Below is a small trained network, with its code and all its weights. Each question gives an input and a class and asks what happens when units are switched off, that is, made to give their printed mean instead of their output.

import numpy as np


def w(rows, s, z=0):
    codes = np.array(rows[::2]) - 128.0
    scale = np.full(codes.shape[1], s)
    scale[-1] = z or s
    return codes * scale


def f(y):
    return np.maximum(y, 0)


def log_softmax(a):
    a = a - a.max(-1, keepdims=True)
    return a - np.log(np.exp(a).sum(-1, keepdims=True))


def net(x, mask):
    res = np.array(x, float).reshape(1, 5) / 4 @ E
    y = f(res @ A[0][:, :-1].T + A[0][:, -1])
    res = res + np.where(mask, y, B[0][:, -1]) @ B[0][:, :-1]
    return log_softmax(res[-1] @ U[:, :-1].T + U[:, -1])


A, B = {}, {}
E = w([
[94,115,109,138,132,143,118,90,113],'x0',
[179,193,18,22,184,156,72,140,139],'x1',
[133,138,140,129,130,129,122,131,126],'x2',
[185,79,129,112,145,6,103,41,71],'x3',
[67,169,142,153,227,67,186,66,218],'x4',
],0.011)
A[0] = w([
[76,156,72,116,158,222,164,142,147,192],'n1',
[73,151,240,192,182,137,215,102,187,168],'n2',
[144,211,52,65,248,84,147,96,165,92],'n3',
[109,105,194,165,2,220,140,166,79,253],'n4',
[155,211,98,83,138,237,85,174,168,139],'n5',
[156,31,198,137,119,21,139,96,80,132],'n6',
[192,120,64,42,133,117,45,120,82,230],'n7',
[69,189,135,139,207,54,159,82,228,188],'n8',
[59,120,153,193,149,164,136,209,135,139],'n9',
],0.0096,0.0043)
B[0] = w([
[112,99,120,41,121,124,146,236,154,205],'n1',
[114,165,108,92,79,13,214,96,184,242],'n2',
[164,105,127,104,247,170,57,118,149,234],'n3',
[119,131,233,171,76,227,164,120,172,248],'n4',
[39,138,42,112,125,237,123,169,97,231],'n5',
[83,105,145,211,130,90,81,124,24,248],'n6',
[240,136,71,133,69,138,130,66,99,240],'n7',
[91,167,142,125,244,62,130,115,141,245],'n8',
[149,141,132,83,101,131,153,110,217,192],'n9',
],0.013,0.016)
U = w([
[99,137,254,143,60,193,164,142,182,252],'0',
[54,203,145,51,64,70,179,82,211,86],'1',
[74,182,50,72,44,224,105,137,87,157],'2',
[62,164,105,43,197,153,99,183,169,90],'3',
[123,26,221,211,12,99,81,120,31,226],'4',
[69,173,171,194,158,14,143,107,47,102],'5',
[214,161,47,104,49,131,90,40,51,51],'6',
[170,142,161,118,225,133,37,52,123,10],'7',
],0.0067,0.0018)

Each question gives the input, the list of numbers given to net, and the class t.
The units are the neurons (one row each of A and B). Each row of codes is followed by its name. A weight is (code - 128) times the scale printed after its matrix; where a second scale follows, it is the last column's (A, B and U).
mask holds one flag per neuron, in row order. A switched-off neuron (its flag False) gives its mean, the last column of its row in B, instead of its output. The means were averaged over made-up inputs and are rounded, as every weight is.
A unit's drop is (log p(t) with every unit on - log p(t) with that unit switched off) / (log p(t) with every unit on - log p(t) with every unit switched off).
The circuit of an input: a set's keep is (log p(t) with only the set's units on - log p(t) with every unit switched off) / (log p(t) with every unit on - log p(t) with every unit switched off). Starting from all 9 units, units are removed one at a time, each time the one whose removal leaves the highest keep (on an exact tie, the one counted first), for as long as the keep stays at least 0.8.
circuit, biggest first: the units of the circuit, biggest drop first
most important unit: the unit with the biggest drop
k most important neurons: the k neurons with the biggest drops, biggest first
drop of u: that unit's drop, to one decimal
input [5,-7,6,-1,4], class 1: circuit, biggest first -> [n2]
input [5,0,-5,2,-1], class 4: circuit, biggest first -> [n8 n5]
input [4,-7,5,2,0], class 4: circuit, biggest first -> [n6 n8]
input [1,0,-7,1,8], class 5: 4 most important neurons -> [n2 n8 n5 n9]
input [1,8,-8,1,2], class 7: 3 most important neurons -> [n3 n7 n2]
input [0,0,6,-8,-5], class 0: 3 most important neurons -> [n4 n7 n9]
input [0,7,-4,-5,-1], class 2: 3 most important neurons -> [n5 n8 n7]
input [6,-5,6,7,0], class 4: 4 most important neurons -> [n8 n6 n3 n2]
input [5,-1,0,-1,0], class 0: circuit, biggest first -> [n8 n7]
input [0,-4,-7,1,-1], class 4: circuit, biggest first -> [n8 n6]
input [2,-2,-7,1,5], class 5: 4 most important neurons -> [n8 n4 n1 n9]
input [6,7,0,6,0], class 6: 2 most important neurons -> [n7 n8]
input [0,-1,-5,-1,0], class 0: 3 most important neurons -> [n2 n8 n6]
input [1,-3,-4,0,-6], class 0: most important unit -> n4
input [3,0,7,1,8], class 5: 2 most important neurons -> [n8 n2]
input [4,-2,-8,-7,1], class 1: 3 most important neurons -> [n2 n9 n6]
input [-4,-6,5,7,0], class 4: 3 most important neurons -> [n8 n6 n3]
input [-8,-6,6,3,-1], class 4: drop of n6 -> 0.3
input [0,-1,-1,2,-2], class 4: drop of n8 -> 0.1
input [7,-8,4,-3,6], class 1: drop of n5 -> 0.0
input [-8,-5,-4,5,-1], class 4: most important neuron -> [n8]
